Each row has a class, written after it, and each block has its own classes.
[20,6,-8,11,-29,-10,-25,12,-23,-27,-17,-55,5,36,-21,6,10,-20,-40,13,-9,-28,4,-6,-12,-33,-12,-6,-52,-17,-15,-20]  W
[4,8,13,33,-6,-5,-19,-4,-14,-17,15,-40,2,-13,-6,-18,-19,-26,29,-5,7,-23,4,-8,-26,-6,-11,-1,-18,-1,-29,-13]  D
[7,-6,-16,-7,22,4,29,5,17,-17,10,-5,-11,7,4,16,15,3,11,2,-2,34,-6,16,21,-3,14,9,18,10,-3,28]  F
[5,-8,3,7,16,-21,14,0,4,-12,11,-8,9,-1,-8,-29,-25,5,-4,4,16,-18,13,-6,-1,11,3,-2,-1,-11,-9,2]  F
[6,1,24,-14,15,16,-10,0,-11,25,4,-3,39,3,12,-6,-1,13,-25,-14,-12,12,-9,19,-12,-9,-15,7,-10,2,1,14]  R
[11,-3,8,11,12,-12,4,-1,7,0,-21,-3,20,-30,20,0,17,14,-1,5,-3,2,-13,36,-20,-17,-1,-2,8,-6,-3,-7]  Z
[7,20,-8,-18,0,18,-23,-2,-18,45,-18,8,25,-40,7,1,-29,5,-23,-18,-10,6,-13,-15,-32,-12,-10,-24,37,-1,-3,5]  Y
[-30,-8,-37,-57,8,-3,5,-7,23,-22,30,32,-38,10,13,25,14,4,35,-18,-2,15,47,19,21,-20,-14,24,-20,15,-8,5]  L
[-49,-2,11,32,-38,-18,-114,-22,0,23,33,-7,-33,37,17,9,15,5,52,38,-8,14,-4,-67,38,4,23,19,-35,25,-11,-16]  Z
[10,9,16,11,-14,4,-28,14,-7,-5,3,-14,-13,18,19,21,15,-12,-4,-8,-12,8,-3,-30,8,8,-1,19,-34,19,1,27]  Y
[-28,-14,1,8,22,5,-6,9,24,-1,4,-5,5,16,1,-14,-3,17,28,11,16,1,-11,12,37,-5,8,1,-2,0,-5,-20]  W
[0,-6,0,0,11,-4,0,-3,8,-19,5,-17,27,30,3,4,-2,5,-8,-1,14,11,-16,6,9,-22,1,6,25,-6,-18,2]  D
[-27,-7,31,16,11,-11,32,12,-22,-15,-39,7,-15,11,-5,-18,27,2,-5,-14,1,5,0,5,26,-19,13,26,-3,13,9,-5]  F
[0,5,42,-4,2,9,-5,7,10,5,14,25,16,6,-4,1,1,4,-1,8,10,10,-8,-9,20,4,-6,14,-5,20,11,12]  P
[-41,12,49,14,15,-10,-6,3,-10,-19,-10,-3,-12,24,-16,-3,20,-27,3,22,18,-13,-10,-10,4,-9,-11,18,-8,-18,-17,-6]  N
[14,-7,18,23,-12,-17,5,5,6,-10,-15,-13,3,-6,-3,-13,-10,-13,10,12,8,-9,-4,-3,4,-21,-10,-20,-1,1,-9,-14]  P
[-14,3,3,0,-5,-7,-37,-20,-20,-35,-3,4,1,5,-6,9,6,9,-6,-11,0,0,-4,-34,-3,18,5,-5,0,7,19,-8]  K
[9,-7,8,1,14,-15,14,2,5,-5,-9,0,5,13,6,-9,-7,1,-19,0,3,-5,-1,7,-5,5,13,7,-9,-13,5,26]  F
[31,-5,6,20,12,-10,43,8,-1,10,2,5,14,13,1,-11,-6,-13,-11,12,5,19,-5,29,-1,-4,8,10,9,5,-9,30]  D
[-9,18,-28,-9,-34,18,-5,-3,-12,11,20,-10,-26,-34,-1,-10,18,-3,-22,-35,-35,-24,4,0,-15,-1,9,22,-13,26,9,13]  L
[-24,4,-10,18,-24,-2,-30,9,0,-9,9,-31,30,-24,11,-22,26,34,-44,-28,-9,-15,-11,-28,0,-11,18,17,36,20,-1,-27]  C
[-6,11,13,-3,14,22,-17,1,-11,1,23,-26,21,-3,-7,3,5,-6,-18,-13,2,-1,-15,12,-11,17,0,4,-6,-6,1,-3]  N
[-9,11,16,-19,9,14,-27,0,8,-3,-19,26,-26,15,-11,31,-3,-13,19,4,16,16,13,-33,13,-3,3,-19,7,2,15,5]  P
[-4,2,-11,-3,10,-15,1,9,8,4,-12,3,21,10,19,6,13,-1,-15,-9,-2,8,-3,24,-2,-17,4,9,7,5,-2,12]  W
[0,6,27,10,7,18,-34,11,-10,-32,13,-34,35,-13,18,16,15,0,12,-31,1,8,-10,0,1,5,-20,10,-27,19,-11,-8]  Y
[-5,23,-6,-56,4,10,-15,3,-7,-21,5,19,12,-7,-4,43,39,6,-21,-22,-2,33,39,-18,-3,-22,-4,10,3,17,-9,-12]  P
[-17,2,14,-3,8,-6,-7,7,-2,5,-6,0,-15,14,-3,11,1,-7,4,9,1,-3,4,1,14,1,11,-2,7,5,1,-5]  N
[11,7,22,10,-3,-7,-9,12,-6,-18,-4,-7,21,-7,3,0,1,0,-25,0,2,-9,-7,-12,-8,-4,-15,2,-2,3,-10,7]  Y
[8,-5,8,43,15,-40,38,9,-16,-29,-46,5,-9,4,-1,-12,20,-43,-1,-9,15,-6,26,23,-1,6,8,-11,-8,11,-2,8]  L
[2,-10,11,8,10,-16,-4,-5,7,-1,20,7,11,9,23,-8,6,0,-8,-6,-9,8,3,17,-9,8,-7,9,-4,4,-2,29]  R
[5,-11,0,3,6,6,3,3,0,-6,13,-26,12,18,-2,-15,6,21,-26,-7,-7,-1,1,-3,20,2,0,1,1,3,-2,-2]  R
[-7,-5,1,-8,0,8,-15,-8,-1,-23,2,4,9,-13,1,14,7,10,-3,3,-14,13,-19,20,-5,-4,4,-4,-2,0,2,3]  K
[20,4,28,16,11,-8,-24,8,-17,-29,-4,-25,21,19,-17,0,-2,17,-2,7,28,-1,27,-46,-11,-16,5,7,-37,8,-11,-34]  D
[10,-2,-11,-3,9,8,-8,-13,-15,0,14,-10,4,2,6,3,13,-8,-8,-12,-19,17,8,9,-13,17,2,-13,-8,-1,1,9]  R
[-3,14,26,12,10,1,-16,1,-14,0,9,-21,1,-8,10,4,6,-13,17,-14,3,-2,-3,-6,-16,11,-6,12,-18,16,6,-3]  N
[-15,-16,-15,1,10,-2,7,-2,5,13,2,8,-10,3,5,-10,1,16,-20,-8,-1,5,-7,15,6,2,25,-5,23,-6,19,-9]  N
[14,0,-2,-18,10,-6,18,-29,1,26,-10,21,-10,-2,8,1,20,18,28,51,-4,23,-10,-12,-6,-3,0,-4,-12,-17,5,-18]  Z
[-26,-6,12,-5,9,-12,-30,2,8,-8,-19,17,19,-11,22,22,-3,-20,0,-1,-15,12,-11,56,-12,-11,8,-6,4,-12,-24,31]  K
[22,0,0,21,5,-2,10,-4,-8,15,-8,-17,2,-15,7,-12,0,-4,11,5,-2,0,-10,17,-2,10,-6,-4,-3,0,5,-1]  Z
[-1,0,3,2,5,-3,18,6,5,4,4,-19,-14,-8,4,-2,5,-7,5,8,-8,-6,-7,19,-6,-8,3,2,-3,-3,-7,-3]  N
[4,4,2,6,6,6,13,9,-2,-6,5,-13,9,8,-4,-7,6,1,1,-3,2,-6,-11,11,9,-2,-11,11,-13,12,10,-3]  W
[-27,-6,-3,-10,13,-19,-8,9,14,13,20,-9,9,4,8,-23,-4,19,-26,-1,11,-15,20,-3,6,-4,18,18,-2,-16,-25,-14]  N
[-2,13,11,5,5,-14,12,-7,-10,4,-19,-2,35,-1,-5,-4,21,-14,-11,15,3,10,-15,3,0,-16,0,-3,14,10,-20,-1]  L
[8,-5,5,7,2,-28,3,6,6,-14,8,11,5,-1,9,-10,-15,-8,-10,9,9,-12,18,-7,-6,8,-14,-1,-7,-10,-19,12]  Y
[-4,1,4,-9,-6,-4,-22,-1,11,8,11,-2,10,3,19,1,4,16,5,7,0,-2,4,-24,1,6,3,10,-6,8,5,-10]  C
[-3,3,2,1,6,-14,3,-2,-1,3,-1,-1,10,9,11,-4,-9,-11,1,-7,3,-4,6,7,-3,-2,12,6,17,-1,-17,10]  D
[0,2,-8,-6,2,3,-17,-3,-9,-11,6,7,5,-19,-1,8,0,8,-8,-3,-7,20,6,1,-14,-4,2,2,-8,7,-3,7]  K
[-6,-2,6,-14,-9,-15,12,-1,13,-15,-1,13,0,8,9,-8,12,6,-18,-11,4,-9,7,-12,13,-7,-1,11,7,0,4,0]  P
[-10,-6,-5,-2,14,1,25,11,6,-9,-10,11,-3,11,0,1,21,-1,1,4,-3,7,-5,39,15,-11,3,7,-4,1,5,-1]  W
[-17,-7,2,1,7,-20,-23,-5,12,-8,-12,24,-14,7,16,1,-19,-8,27,-9,8,-21,7,17,-13,-3,-10,-8,-12,-4,20,2]  W
[-10,5,-12,-5,-4,4,-15,-9,-5,2,-9,-7,-6,8,1,-8,5,8,-11,-7,8,-10,2,-47,-2,13,5,-3,14,-9,18,-19]  C
[-43,10,38,-15,0,-1,-4,2,-2,15,-60,-25,15,6,18,-15,7,-20,14,-12,-1,-32,-18,-5,34,-13,11,-13,17,-19,-25,-27]  P
[-15,-6,-4,-5,4,17,3,-2,4,-10,-2,-13,1,-1,-18,-22,-4,14,-11,-9,10,-23,-7,1,9,-17,-6,0,-12,-10,2,-19]  L
[-11,9,0,-7,-6,18,-10,-4,-8,6,5,0,-8,-3,-2,-3,8,-6,-3,-1,-6,-8,-2,-15,-2,22,2,2,0,-3,14,-6]  C
[4,1,20,-11,4,1,0,3,12,-15,-4,-2,14,-7,-1,0,3,1,0,1,9,-8,6,-2,4,-4,-2,-9,-10,-6,-6,-14]  P
[18,1,3,6,-4,5,0,3,-10,0,-6,-11,0,0,1,-4,0,-3,-2,3,3,2,3,-13,-14,-3,-14,0,-15,1,14,-10]  C
[-1,-10,-5,16,7,-22,0,6,8,14,-16,5,-8,6,10,-8,2,7,-6,17,5,2,10,12,18,-6,11,2,13,-4,-7,2]  Z
[-13,1,11,5,9,-5,1,6,13,2,-2,-1,23,13,5,-11,4,4,-9,8,3,-13,-22,19,9,-1,4,7,2,-4,0,3]  W
[0,11,6,15,16,-6,-16,2,3,-7,-5,-7,23,-24,6,0,10,0,-21,-4,10,-3,-4,19,-25,-7,-9,6,19,-13,-13,10]  Z
[41,1,-19,33,-9,-49,29,-13,-1,-45,-31,-33,-31,-25,23,-6,-7,-33,22,-3,-5,-24,-1,-10,-49,3,-14,-18,-7,-10,-1,22]  K
[5,1,24,-8,-10,8,7,-5,1,-14,-9,8,3,-7,0,7,24,-11,-5,6,-10,5,-17,15,-11,-17,-7,-2,-20,-10,5,-1]  P
[-2,5,4,7,8,-14,-1,10,14,3,-5,-12,1,-18,11,-12,-5,10,-2,1,8,-24,9,8,4,-4,-7,11,15,-2,-14,1]  Z
[4,10,20,-21,10,-21,-21,-2,0,-4,-3,-10,14,86,12,8,-24,-6,-43,-22,23,-25,-2,-52,35,36,1,28,7,-4,25,56]  F
[-15,-4,12,4,15,-11,-3,3,5,-6,1,2,-3,6,2,-2,9,4,-11,3,8,-4,2,4,-5,3,14,4,-2,-8,3,-7]  N
[4,9,8,-3,15,-3,1,-3,4,3,-18,2,8,-14,5,10,-2,-5,0,1,-7,6,-17,6,-18,0,17,-10,24,-3,0,24]  F
[-10,5,4,10,12,-1,0,5,3,-9,-1,-14,29,-3,9,-8,7,1,4,-15,4,-6,-18,22,5,-3,-6,6,9,12,1,-5]  W
[22,-1,8,9,6,4,3,14,-8,-7,4,3,11,-6,0,7,-8,-6,-9,-2,1,13,3,6,2,7,-13,-6,-4,11,-1,12]  Y

Next block, with new classes.
[-8,15,-25,-1,6,-27,23,21,4,-11,-16,7,-63,-11,-11,18,-8,-13,-16,66,14,1,5,-7,9,7,-19,26,7,21,38,-7]  V
[4,22,0,-20,-16,-26,-25,-6,32,-21,-19,-44,38,-7,3,-2,9,-46,-18,-77,-21,12,-17,0,36,-21,-27,-3,-9,-5,-19,38]  M
[-44,60,49,31,24,-43,39,-25,7,17,7,-20,25,81,28,42,19,-19,27,-10,-29,-8,46,-30,-35,-21,42,-70,21,-62,20,23]  V
[-32,14,15,11,-2,-69,-15,-21,0,-30,-15,-26,-11,-16,5,16,-37,-30,-20,-35,-43,-4,-2,-16,86,-33,-26,-7,-38,-31,-29,36]  X
[0,28,8,9,-6,-39,34,-8,-1,-23,2,-4,-38,6,23,42,-13,-58,-56,46,-13,-5,-12,-6,37,-22,-24,-11,25,1,32,14]  S
[-32,50,13,31,4,-40,20,-31,22,-23,-26,-5,-40,5,18,25,-19,-41,-39,34,-7,-15,-2,-9,-12,-40,-16,-21,-15,15,30,41]  T
[-35,21,1,12,-20,-3,6,-10,54,2,-17,18,-47,34,25,-3,-17,-30,-19,52,2,25,16,-12,21,2,10,-28,-5,-20,78,3]  M
[-27,33,2,48,-3,-35,9,-2,30,-1,-18,-10,-97,4,-2,39,12,-24,-41,46,17,-25,-3,-20,16,-13,-49,4,-8,-1,30,33]  T
[-31,-10,26,3,39,-34,5,-1,27,-30,38,1,-25,-26,-1,3,-22,15,-39,-18,59,-17,-10,-23,58,-12,-3,3,19,-34,-31,27]  G
[-36,26,17,4,-16,-90,5,-10,-1,-37,-14,-5,-43,1,1,28,-7,-72,-30,-13,-27,1,10,-22,48,-31,-54,-1,-16,-32,-20,35]  B
[-25,2,20,12,-18,-17,20,-19,24,-1,-15,4,-36,7,47,20,-27,-10,-35,35,-30,13,1,7,33,-20,-43,-5,-8,-18,37,56]  X
[-9,31,-11,6,18,-54,12,-21,40,-21,-5,18,-51,-8,19,22,-8,3,-35,70,-6,15,4,17,32,-7,-23,-19,13,34,33,24]  E
[-51,52,17,19,-6,-27,40,-6,8,-35,-28,4,-47,43,24,43,-44,-91,-37,43,-7,-5,6,-12,-26,-32,-45,-19,-1,9,54,41]  T
[-36,1,9,12,-36,-81,-17,-18,13,-2,-53,-33,-22,-9,-9,21,-4,3,-20,-28,-43,19,-7,26,69,-1,-37,-29,-11,-25,-6,52]  X
[-8,28,27,11,-3,-70,4,-17,18,-36,-18,-36,-5,-8,-2,18,-17,-24,-42,-48,5,-12,9,-10,50,-25,-14,-36,-6,-32,-12,55]  G
[-13,17,38,8,-10,-59,-1,-14,10,13,-13,-19,1,-13,22,8,8,8,-22,-35,-12,-7,4,-8,66,-30,-32,-8,-20,-37,-5,53]  X
[-18,35,-13,29,-10,-7,13,-1,34,-30,-1,12,-59,6,26,33,8,-39,-41,63,-17,-4,7,2,46,5,-42,-10,17,-4,21,-16]  M
[-14,3,-2,-16,-30,-60,-12,-24,1,-23,-32,-31,13,11,-30,5,-16,-7,17,-19,-8,14,-7,-22,63,-33,-18,3,-14,-25,3,-17]  S
[-10,14,17,42,-9,-55,6,-8,26,7,-20,0,-73,0,26,17,-24,-21,-33,39,-22,7,5,5,11,-31,-22,-32,-13,-1,51,41]  X
[-31,26,0,36,2,-33,18,-3,11,-22,11,11,-89,-10,35,12,-2,-22,-33,23,-8,-7,13,-10,19,-43,-52,-12,20,14,17,18]  U
[-31,27,15,14,-25,-19,33,-2,2,-20,-9,17,-4,7,58,32,-18,-3,-27,32,-9,-9,-5,-20,33,-24,-52,24,7,16,33,21]  S
[1,35,-31,8,8,-21,1,-14,39,-31,-11,-18,-72,1,10,23,-37,-44,-49,57,-11,-7,-9,-4,56,-16,-55,-21,0,27,37,12]  E
[21,20,5,-27,-37,-28,-38,-57,44,-22,-51,-28,30,-9,-13,-30,-29,-14,11,-25,-34,33,-12,-33,36,-83,-6,10,-44,-18,34,-7]  S
[-23,17,-5,-11,-17,-37,-12,-18,3,-17,-27,-19,-10,-16,-4,1,-1,-11,-4,-38,-7,-6,9,-17,55,-7,-6,0,-19,-24,-13,0]  V
[-8,9,-1,0,-10,-43,26,-14,14,-17,-3,8,-56,-3,22,16,12,-14,-31,54,1,-2,1,4,30,-35,-59,-7,17,0,14,-1]  B
[-24,-5,2,-17,-35,-90,5,-42,17,-46,-31,-11,7,-22,-25,23,-36,22,-2,-30,2,13,-13,-34,75,-12,20,-2,-49,-12,-15,-11]  S
[-32,35,30,10,23,-20,28,-23,48,-54,-4,17,-61,7,39,35,-36,-70,-61,21,1,-1,-18,-25,-9,-52,-26,-11,-7,29,43,43]  T
[-23,6,15,-1,-41,-63,3,-10,-3,-42,-27,15,-27,-15,7,13,8,-6,-8,-32,-2,-3,7,-8,50,-19,-58,-13,-16,-5,-20,-22]  B
[-25,21,-7,-2,-19,-38,-11,-18,-22,-28,-37,-43,-12,1,-3,7,16,-24,-2,-46,-24,-23,16,-14,78,-10,-39,6,-6,-23,-23,15]  V
[-30,-9,-16,-9,-25,-54,-19,-7,-7,-30,-20,-31,-52,-17,-17,8,-4,-41,-9,-56,18,-14,6,-24,75,0,-38,15,-20,-35,-33,9]  V
[-35,15,5,36,8,-53,2,-4,31,-19,-26,-24,-71,15,24,17,-64,-28,-24,28,-28,0,-6,-27,42,-49,-34,-19,-29,15,55,40]  X
[-17,12,17,20,-11,-48,-16,-19,27,-22,-8,-19,-16,-14,9,3,-16,-4,-28,-43,14,-7,7,0,43,-23,-11,-46,1,-37,-13,25]  G
[-14,-2,-22,21,-6,-72,-14,3,31,-54,1,-29,-35,-4,16,43,-64,-57,-21,-25,-31,17,12,-17,19,-22,-30,6,-49,-13,-23,82]  G
[-10,21,13,-20,4,-95,-16,9,-7,1,-6,-19,1,-27,-22,-18,25,0,5,-35,26,-11,2,-34,68,-48,-49,32,-22,-23,-30,15]  B
[-6,21,-15,-1,-28,-70,8,-11,20,15,-2,-31,-35,-46,-23,19,-3,-13,-42,-33,0,8,-6,4,13,-8,-5,-28,-16,-32,-35,40]  U
[-11,29,2,34,9,-17,4,-25,23,-47,-3,19,-57,25,24,16,-34,-32,-8,42,-19,-4,21,-10,10,-23,-31,-30,-3,26,34,-7]  E
[-17,17,-6,-8,-10,-23,31,-1,5,-33,-13,5,-56,10,41,12,-39,-58,-23,18,18,-5,19,-26,10,-30,-28,0,-12,17,54,13]  V
[-26,25,11,-12,10,-26,-7,4,-3,-10,0,-21,-5,-29,-40,-21,9,-7,-10,-37,8,0,-11,-11,29,-41,-49,17,33,-23,-34,5]  U
[-13,40,8,23,-7,-19,28,-11,3,-28,-13,18,-51,6,26,30,8,-42,-31,52,9,-18,8,7,-7,-36,-60,-6,9,18,26,3]  T
[-30,23,17,40,-10,-95,17,0,-14,-34,-29,-39,-35,5,-33,32,-22,-43,-40,-18,17,-23,13,8,18,3,-28,-36,18,-30,-17,63]  G
[-26,17,5,3,-11,-40,52,10,25,1,-10,13,-21,28,18,17,15,9,-11,64,43,9,15,6,0,10,-27,5,28,8,52,26]  M
[-25,50,1,21,17,-16,7,-9,12,-40,-13,1,-61,3,14,20,-28,-93,-44,56,-14,-11,-8,-8,-6,-59,-62,13,5,18,27,25]  T
[-24,7,20,18,-9,-39,23,-33,2,-42,-13,11,-32,44,55,-17,13,-37,2,12,13,-1,38,7,20,-43,-28,-25,21,19,51,22]  M
[-25,46,-4,42,-3,-40,-1,1,14,7,-34,-1,-82,6,2,22,18,-32,-36,62,-8,-10,6,-2,19,-12,-38,3,-9,10,49,34]  T
[10,7,0,9,-3,-31,24,-9,0,-28,-2,-15,-32,-8,10,15,-18,-16,-26,32,12,-20,-15,-33,36,-40,-39,41,-5,22,23,19]  S
[20,31,31,68,-42,19,-36,-57,10,-15,-68,46,-76,-54,1,-50,37,10,-58,26,-24,-13,6,53,-14,11,-20,-20,24,44,40,18]  E
[19,37,11,25,16,-38,12,16,26,-27,13,0,-56,-7,28,17,-26,-50,-48,29,20,-12,17,-12,15,-47,-37,-19,6,-3,36,22]  G
[-3,40,-8,8,4,-47,31,-21,4,-34,2,-28,-11,2,32,30,-37,-38,-30,51,-11,-23,-9,-37,41,-72,-54,29,-3,12,17,23]  S
[-21,17,32,8,-16,-59,11,4,-24,42,-3,-10,-6,1,10,-20,23,-17,-22,-35,32,-20,8,-6,10,-12,-9,-23,-1,-27,4,49]  B
[-44,25,5,40,-42,-44,-43,-13,-19,-7,-31,-7,6,-1,-27,13,14,-12,16,-10,-49,5,1,0,39,-4,-34,19,9,-49,-38,-14]  S
[8,27,7,-58,22,-26,38,22,2,-32,-27,15,-17,-33,-38,-9,-18,-30,-59,69,7,14,-30,-12,47,-16,-36,49,8,29,41,0]  B
[-27,16,24,0,-4,-46,6,-15,11,-39,3,-20,8,-13,9,19,-24,-24,-43,-48,14,-12,2,-2,58,-12,-19,-31,8,-49,-37,39]  G
[-29,24,-47,-19,-33,-99,-7,7,-55,17,-39,-50,24,-6,-6,9,39,21,33,-19,0,-17,36,13,98,6,-48,13,-12,-25,-37,10]  V
[1,40,1,-20,0,-52,-16,-18,13,-21,-19,-25,-5,-26,-28,-2,-11,-51,-45,-19,2,-3,-12,7,57,-12,-40,-11,6,-11,-17,32]  E
[13,4,-13,43,-3,-25,-12,26,33,-25,14,41,-114,-2,6,27,12,-35,25,54,26,10,25,-11,-60,-42,-59,14,20,12,30,-61]  V
[18,9,12,29,-18,-14,26,0,-13,-29,1,15,-56,14,20,13,3,-31,-4,59,22,-20,11,-23,6,-54,-81,41,23,13,40,-19]  S
[-9,33,-4,18,-12,-32,33,-8,31,-37,-25,-4,-23,19,9,24,12,4,-4,60,2,-5,14,-6,16,-18,-54,13,14,15,32,-1]  M
[-33,44,-1,46,1,-28,10,-5,14,-2,-15,7,-78,-11,30,-18,-27,-6,-25,36,-12,-9,19,-28,1,-54,-24,-7,-12,28,58,26]  U
[25,14,17,-47,27,2,66,23,44,7,42,-15,16,-1,44,37,-65,-54,-52,42,27,12,-33,-11,-32,-62,-50,9,7,-3,35,57]  X
[-52,18,-8,17,-23,-57,-23,-26,-9,-32,-13,6,-46,-39,32,-19,-10,-16,-21,-48,-28,1,17,1,69,-39,-34,-17,-14,5,-25,17]  U
